Below is a small trained network, with its code and all its weights. Each question gives an input and a target symbol and asks what happens when units are switched off, that is, made to give their printed mean instead of their output.

import numpy as np


def w(rows, s, z=0):
    codes = np.array(rows[::2]) - 128.0
    scale = np.full(codes.shape[1], s)
    scale[-1] = z or s
    return codes * scale


def norm(h):
    return h / np.sqrt((h * h).mean(-1, keepdims=True) + 1e-5)


def f(y):
    return np.maximum(y, 0)


def softmax(a):
    e = np.exp(a - a.max(-1, keepdims=True))
    return e / e.sum(-1, keepdims=True)


def log_softmax(a):
    a = a - a.max(-1, keepdims=True)
    return a - np.log(np.exp(a).sum(-1, keepdims=True))


def net(x, mask):
    ids = ['ΛΠΩδεθμτψ'.index(c) for c in x.split()]
    T = len(ids)
    res = E[ids] + P[:T]
    u = 0
    for l in range(2):
        r = norm(res)
        for j in range(2):
            rows = slice(2 * j, 2 * j + 2)
            q, k, v = (r @ M[l][rows].T for M in (Q, K, V))
            z = softmax(np.where(np.tri(T) > 0, q @ k.T / 2**0.5, -1e9)) @ v
            o = O[l][rows]
            res = res + np.where(mask[u + j], z, o[:, -1]) @ o[:, :-1]
        u += 2
        y = f(norm(res) @ A[l][:, :-1].T + A[l][:, -1])
        res = res + np.where(mask[u : u + 12], y, B[l][:, -1]) @ B[l][:, :-1]
        u += 12
    return log_softmax(norm(res)[-1] @ U[:, :-1].T + U[:, -1])


Q, K, V, O, A, B = {}, {}, {}, {}, {}, {}
E = w([
[203,93,76,187,108,185,128],'Λ',
[216,177,226,122,116,229,173],'Π',
[173,154,56,178,74,146,152],'Ω',
[118,106,147,104,114,130,181],'δ',
[221,146,78,190,106,176,124],'ε',
[175,201,195,47,141,194,156],'θ',
[163,98,129,161,171,60,206],'μ',
[180,155,102,244,95,97,154],'τ',
[196,93,229,86,173,9,40],'ψ',
],0.013)
P = w([
[8,74,88,74,120,160,2],'0',
[166,129,20,54,106,67,185],'1',
[179,110,58,62,105,43,204],'2',
[174,92,98,65,123,73,181],'3',
[184,94,125,77,140,103,183],'4',
[170,107,141,83,142,113,174],'5',
[160,116,155,95,153,131,166],'6',
[129,123,155,101,166,120,165],'7',
[128,135,173,114,180,132,147],'8',
[113,158,188,133,198,148,144],'9',
[72,168,187,136,189,139,138],'10',
[30,189,162,132,183,134,139],'11',
],0.0064)
Q[0] = w([
[127,129,82,171,88,168,130],'L0H0',
[115,111,254,85,177,89,195],'L0H0',
[101,93,96,177,157,94,102],'L0H1',
[22,102,201,99,150,161,128],'L0H1',
],0.0085)
K[0] = w([
[54,143,66,32,106,188,121],'L0H0',
[173,112,141,86,253,27,199],'L0H0',
[172,114,86,91,81,160,91],'L0H1',
[103,168,208,75,74,177,162],'L0H1',
],0.0073)
V[0] = w([
[197,209,96,162,61,175,44],'L0H0',
[2,129,119,80,37,143,69],'L0H0',
[159,145,175,148,44,143,187],'L0H1',
[123,144,38,188,187,51,78],'L0H1',
],0.0058)
O[0] = w([
[177,169,179,134,88,44,161,83],'L0H0',
[183,158,85,164,133,120,59,2],'L0H0',
[170,208,66,183,211,136,58,155],'L0H1',
[82,2,215,99,125,143,169,159],'L0H1',
],0.0078,0.0057)
A[0] = w([
[217,120,99,142,224,2,181,146],'L0N0',
[64,116,212,103,154,112,86,253],'L0N1',
[66,62,158,231,242,36,149,123],'L0N2',
[149,126,135,143,171,66,138,16],'L0N3',
[166,157,196,202,91,254,210,157],'L0N4',
[160,146,149,118,61,176,207,26],'L0N5',
[221,43,168,119,118,210,79,148],'L0N6',
[103,137,197,88,74,148,195,52],'L0N7',
[92,226,127,84,177,155,195,206],'L0N8',
[165,139,107,38,161,154,45,66],'L0N9',
[209,151,172,86,104,144,85,62],'L0N10',
[159,187,138,107,139,145,174,179],'L0N11',
],0.0061,0.0024)
B[0] = w([
[3,185,83,40,141,177,127,237],'L0N0',
[169,177,82,57,196,96,125,193],'L0N1',
[184,163,119,110,149,133,90,216],'L0N2',
[97,69,59,97,129,179,180,141],'L0N3',
[101,140,53,125,124,50,109,254],'L0N4',
[7,74,148,142,178,90,140,187],'L0N5',
[58,179,97,86,96,76,161,188],'L0N6',
[97,47,99,232,206,111,162,184],'L0N7',
[112,109,175,128,161,211,168,224],'L0N8',
[103,102,157,141,89,95,139,155],'L0N9',
[83,115,157,132,97,204,147,160],'L0N10',
[102,11,108,80,112,125,171,200],'L0N11',
],0.0061,0.0062)
Q[1] = w([
[81,122,84,150,121,60,166],'L1H0',
[165,186,70,189,55,14,107],'L1H0',
[106,97,154,104,248,235,174],'L1H1',
[166,67,149,88,186,206,98],'L1H1',
],0.011)
K[1] = w([
[142,119,156,178,86,107,83],'L1H0',
[163,84,141,93,35,165,101],'L1H0',
[89,173,168,141,253,132,114],'L1H1',
[107,165,130,57,181,152,117],'L1H1',
],0.014)
V[1] = w([
[29,70,115,106,66,196,199],'L1H0',
[152,174,135,249,8,69,123],'L1H0',
[144,42,20,254,143,227,171],'L1H1',
[138,66,176,147,170,5,28],'L1H1',
],0.0071)
O[1] = w([
[143,202,175,191,3,105,155,254],'L1H0',
[226,85,253,140,129,220,99,7],'L1H0',
[77,43,2,242,127,155,164,120],'L1H1',
[117,207,129,137,236,8,134,79],'L1H1',
],0.0061,0.0062)
A[1] = w([
[125,179,177,55,226,27,107,88],'L1N0',
[124,126,181,80,137,87,154,140],'L1N1',
[136,118,124,119,117,111,152,148],'L1N2',
[123,163,173,113,131,129,94,109],'L1N3',
[195,101,206,129,134,110,115,65],'L1N4',
[246,128,112,195,108,200,95,91],'L1N5',
[92,138,113,117,116,108,128,152],'L1N6',
[154,78,78,139,179,125,139,251],'L1N7',
[116,46,136,108,80,136,173,148],'L1N8',
[140,124,134,94,152,207,160,171],'L1N9',
[127,150,124,190,74,127,139,94],'L1N10',
[165,162,166,136,51,127,138,55],'L1N11',
],0.013,0.0034)
B[1] = w([
[132,193,110,73,121,22,43,254],'L1N0',
[207,138,74,105,120,120,36,201],'L1N1',
[132,144,178,156,129,147,97,173],'L1N2',
[94,61,120,120,66,130,194,158],'L1N3',
[114,114,77,92,55,172,186,175],'L1N4',
[160,210,138,130,200,72,191,190],'L1N5',
[168,145,173,113,93,123,179,214],'L1N6',
[149,97,194,64,160,154,138,209],'L1N7',
[128,142,146,148,190,138,62,251],'L1N8',
[168,62,176,159,69,69,106,209],'L1N9',
[155,96,135,143,125,112,35,173],'L1N10',
[2,141,126,135,151,191,132,165],'L1N11',
],0.0097,0.008)
U = w([
[44,203,174,181,176,197,86,87],'Λ',
[142,75,211,119,175,180,103,157],'Π',
[179,190,175,185,121,152,212,198],'Ω',
[146,151,81,188,175,163,134,205],'δ',
[98,154,170,107,2,192,160,50],'ε',
[104,101,41,156,75,173,101,200],'θ',
[102,108,153,237,56,67,152,126],'μ',
[106,184,123,88,124,90,80,244],'τ',
[18,107,108,98,167,138,205,3],'ψ',
],0.0077,0.0013)

Each question gives the input, a string of symbols that net reads in full, and the target symbol t.
The units are the heads (2 rows each of Q, K, V and O) and the neurons (one row each of A and B). Each row of codes is followed by its name. A weight is (code - 128) times the scale printed after its matrix; where a second scale follows, it is the last column's (O, A, B and U).
mask holds one flag per unit, layer by layer, with each layer's heads first. A switched-off unit (its flag False) gives its mean, the last column of its rows in O or B, instead of its output. The means were averaged over made-up inputs and are rounded, as every weight is.
A unit's drop is (log p(t) with every unit on - log p(t) with that unit switched off) / (log p(t) with every unit on - log p(t) with every unit switched off).
The circuit of an input: a set's keep is (log p(t) with only the set's units on - log p(t) with every unit switched off) / (log p(t) with every unit on - log p(t) with every unit switched off). Starting from the 12 units with the biggest drops (on a tie, the unit counted first), units are removed one at a time, each time the one whose removal leaves the highest keep (on an exact tie, the one counted first), for as long as the keep stays at least 0.8.
circuit, biggest first: the units of the circuit, biggest drop first
most important unit: the unit with the biggest drop
k most important neurons: the k neurons with the biggest drops, biggest first
k most important neurons of layer l: the k neurons of layer l with the biggest drops, biggest first
heads that matter: for each layer, one digit per head in row order, 1 if its drop is at least 0.15 and else 0, layers parted by /
input ε Π δ δ, target θ: most important unit => L1H1
input θ θ Λ Π ε Ω ε τ ε τ θ, target Π: circuit, biggest first => [L0N8, L1H0, L1N9]
input Π δ δ μ δ δ μ ε μ θ θ, target ψ: circuit, biggest first => [L0H0, L1H0, L1N0]
input δ Π τ δ ψ μ μ μ μ Ω, target δ: heads that matter => 10 / 01
input ε μ Π μ μ δ μ μ ψ μ τ, target ε: 2 most important neurons of layer 0 => [L0N10, L0N1]
input ψ τ μ Π δ ε τ ε, target ψ: heads that matter => 00 / 00
input Π ε Ω, target Π: heads that matter => 11 / 10
input δ Ω δ Π μ θ, target ψ: 2 most important neurons of layer 0 => [L0N11, L0N2]
input ψ τ ε ε μ ε μ Ω Π Ω τ, target ψ: heads that matter => 10 / 11
input ψ Ω μ θ Λ Λ, target ψ: heads that matter => 10 / 10
input Ω ε Π Ω μ τ μ τ μ δ θ θ, target ε: 3 most important neurons => [L1N9, L0N0, L0N7]
input Ω Ω τ ψ μ ψ Ω δ θ, target ε: heads that matter => 01 / 11
input θ ε τ Λ τ, target θ: 2 most important neurons => [L0N0, L0N1]
input θ τ μ Ω, target θ: most important neuron of layer 0 => [L0N0]
input θ θ ψ μ θ Π, target ψ: 2 most important neurons of layer 0 => [L0N11, L0N5]
input δ Π δ μ θ Ω μ μ ψ Π, target τ: heads that matter => 00 / 01
input ε ε θ ε μ, target ψ: 2 most important neurons => [L0N11, L1N0]
input ψ θ μ μ ψ Λ, target ψ: heads that matter => 00 / 10
input μ ψ δ Ω, target μ: heads that matter => 01 / 10
input θ δ θ Π ε μ ε Λ, target θ: heads that matter => 01 / 01
input δ Ω τ Λ μ μ Π Λ ψ ε Ω Λ, target δ: most important unit => L0H0
input Λ Λ δ τ Ω θ Ω Λ Π Ω, target Λ: heads that matter => 11 / 10
input θ Λ Ω Π Ω Λ, target θ: 2 most important neurons => [L0N0, L0N6]
input δ τ Ω μ τ, target δ: heads that matter => 10 / 11
input ψ θ τ δ θ μ ψ ψ Ω, target ψ: heads that matter => 00 / 10
input Π ε ψ ψ θ θ Λ ψ Π μ τ Ω, target Π: heads that matter => 01 / 10
input ψ θ τ, target ψ: 2 most important neurons => [L0N1, L1N0]
input θ Λ μ μ ψ μ ε ψ τ μ μ, target Π: 2 most important neurons of layer 1 => [L1N7, L1N9]
